Here is a tiny trained network, its code and every weight. The questions are about switching its units off for an input and a class, where a switched-off unit gives its printed mean instead of its output.

import numpy as np


def w(rows, s, z=0):
    codes = np.array(rows[::2]) - 128.0
    scale = np.full(codes.shape[1], s)
    scale[-1] = z or s
    return codes * scale


def f(y):
    return np.maximum(y, 0)


def log_softmax(a):
    a = a - a.max(-1, keepdims=True)
    return a - np.log(np.exp(a).sum(-1, keepdims=True))


def net(x, mask):
    res = np.array(x, float).reshape(1, 8) / 4 @ E
    y = f(res @ A[0][:, :-1].T + A[0][:, -1])
    res = res + np.where(mask, y, B[0][:, -1]) @ B[0][:, :-1]
    return log_softmax(res[-1] @ U[:, :-1].T + U[:, -1])


A, B = {}, {}
E = w([
[118,106,128,138,154,106,124,97,127,143,96],'x0',
[135,167,152,206,156,131,118,93,34,207,161],'x1',
[158,188,1,127,85,179,161,55,228,221,111],'x2',
[128,105,134,165,135,89,89,118,190,121,200],'x3',
[113,122,139,141,152,134,137,108,142,140,116],'x4',
[138,132,122,119,111,140,131,147,121,122,148],'x5',
[139,185,130,80,108,5,240,185,191,245,126],'x6',
[162,72,178,162,98,164,98,158,162,209,92],'x7',
],0.0087)
A[0] = w([
[74,220,102,96,183,45,197,77,101,27,162,77],'N0',
[129,79,142,203,141,27,111,126,194,112,249,103],'N1',
[131,157,166,113,132,17,224,179,154,192,135,3],'N2',
[99,76,234,120,192,81,154,213,65,87,130,69],'N3',
[159,136,165,179,168,92,163,102,33,199,191,78],'N4',
[105,123,148,99,148,180,254,178,38,126,22,80],'N5',
[97,34,141,32,141,118,176,162,207,77,100,87],'N6',
[158,77,231,147,82,136,109,191,169,198,67,83],'N7',
],0.0099,0.0051)
B[0] = w([
[145,6,160,171,156,163,136,223,152,220,139,219],'N0',
[203,176,188,1,119,66,77,94,116,160,101,205],'N1',
[119,77,134,162,72,194,89,36,97,36,135,245],'N2',
[109,139,42,116,115,210,216,63,159,167,123,248],'N3',
[74,189,101,189,87,65,145,204,149,40,97,195],'N4',
[211,170,194,29,154,41,31,84,134,145,159,188],'N5',
[78,229,111,225,140,83,128,161,79,96,107,211],'N6',
[124,46,120,137,196,145,152,207,126,180,168,197],'N7',
],0.0099,0.014)
U = w([
[106,57,180,140,90,178,89,47,75,14,154,112],'0',
[141,178,46,101,101,133,231,65,185,194,124,156],'1',
[132,44,189,139,131,103,134,235,133,187,153,66],'2',
[61,239,158,169,107,49,143,201,114,89,94,97],'3',
[176,179,222,1,118,63,99,104,123,149,124,88],'4',
[174,119,122,131,129,86,164,123,116,107,126,255],'5',
],0.0082,0.0066)

Each question gives the input, the list of numbers given to net, and the class t.
The units are the neurons (one row each of A and B). Each row of codes is followed by its name. A weight is (code - 128) times the scale printed after its matrix; where a second scale follows, it is the last column's (A, B and U).
mask holds one flag per neuron, in row order. A switched-off neuron (its flag False) gives its mean, the last column of its row in B, instead of its output. The means were averaged over made-up inputs and are rounded, as every weight is.
A unit's drop is (log p(t) with every unit on - log p(t) with that unit switched off) / (log p(t) with every unit on - log p(t) with every unit switched off).
The circuit of an input: a set's keep is (log p(t) with only the set's units on - log p(t) with every unit switched off) / (log p(t) with every unit on - log p(t) with every unit switched off). Starting from all 8 units, units are removed one at a time, each time the one whose removal leaves the highest keep (on an exact tie, the one counted first), for as long as the keep stays at least 0.8.
units of the circuit, in order: the units of the circuit, biggest drop first
most important unit: the unit with the biggest drop
top k neurons: the k neurons with the biggest drops, biggest first
drop of u: that unit's drop, to one decimal
input [-1,-5,4,-8,7,-4,5,1], class 4: units of the circuit, in order => (N5)
input [3,7,3,-7,0,1,-2,-7], class 2: top 3 neurons => (N0; N6; N1)
input [-8,0,-5,2,-8,5,-2,1], class 1: units of the circuit, in order => (N3; N2)
input [-6,6,0,6,8,6,6,0], class 0: top 3 neurons => (N2; N6; N5)
input [1,4,-3,-7,-5,-6,5,-2], class 4: top 2 neurons => (N5; N6)
input [-6,-4,0,-6,5,-5,8,7], class 0: top 3 neurons => (N2; N0; N1)
input [-4,1,-1,-2,7,0,-5,7], class 2: top 2 neurons => (N2; N7)
input [-1,1,-1,-3,7,2,1,-5], class 2: top 2 neurons => (N0; N1)
input [3,-5,4,2,1,-1,1,-4], class 3: top 4 neurons => (N3; N6; N7; N2)
input [3,4,2,-3,-7,-4,2,-5], class 2: top 2 neurons => (N0; N3)
input [4,-7,-2,5,6,3,-2,-3], class 3: top 2 neurons => (N6; N2)
input [1,8,-6,3,4,-6,-5,-4], class 3: top 2 neurons => (N4; N2)
input [-7,6,3,5,-5,0,4,-3], class 3: top 3 neurons => (N4; N3; N5)
input [4,-8,5,-3,-4,-5,-4,1], class 3: most important unit => N3
input [-3,-6,-7,1,0,2,4,1], class 1: top 2 neurons => (N3; N4)
input [-1,3,4,-8,4,3,1,-7], class 4: top 3 neurons => (N5; N7; N3)
input [-1,3,2,7,-2,3,-5,0], class 4: units of the circuit, in order => (N2; N1)
input [-6,3,4,3,2,6,-6,-8], class 2: units of the circuit, in order => (N2; N0)
input [-1,4,-3,8,-7,3,-7,7], class 4: top 2 neurons => (N1; N2)
input [-5,-5,2,5,2,-3,6,-7], class 2: units of the circuit, in order => (N0)
input [-7,-4,2,-7,0,-4,-6,6], class 4: units of the circuit, in order => (N2; N5)
input [8,6,5,3,8,-4,1,-3], class 3: units of the circuit, in order => (N3; N4)
input [3,8,7,6,2,-6,-7,-8], class 2: units of the circuit, in order => (N2; N3; N0)
input [1,0,6,3,7,-7,8,-4], class 0: drop of N2 => 0.7
input [-2,6,-6,2,-3,-7,-5,-3], class 5: drop of N2 => 0.8
input [-1,-2,-8,6,0,-1,1,0], class 1: drop of N3 => 1.3
input [-2,0,0,-7,-1,-3,0,1], class 4: drop of N0 => 0.0
input [2,8,-7,-4,-8,6,-4,4], class 3: units of the circuit, in order => (N4)
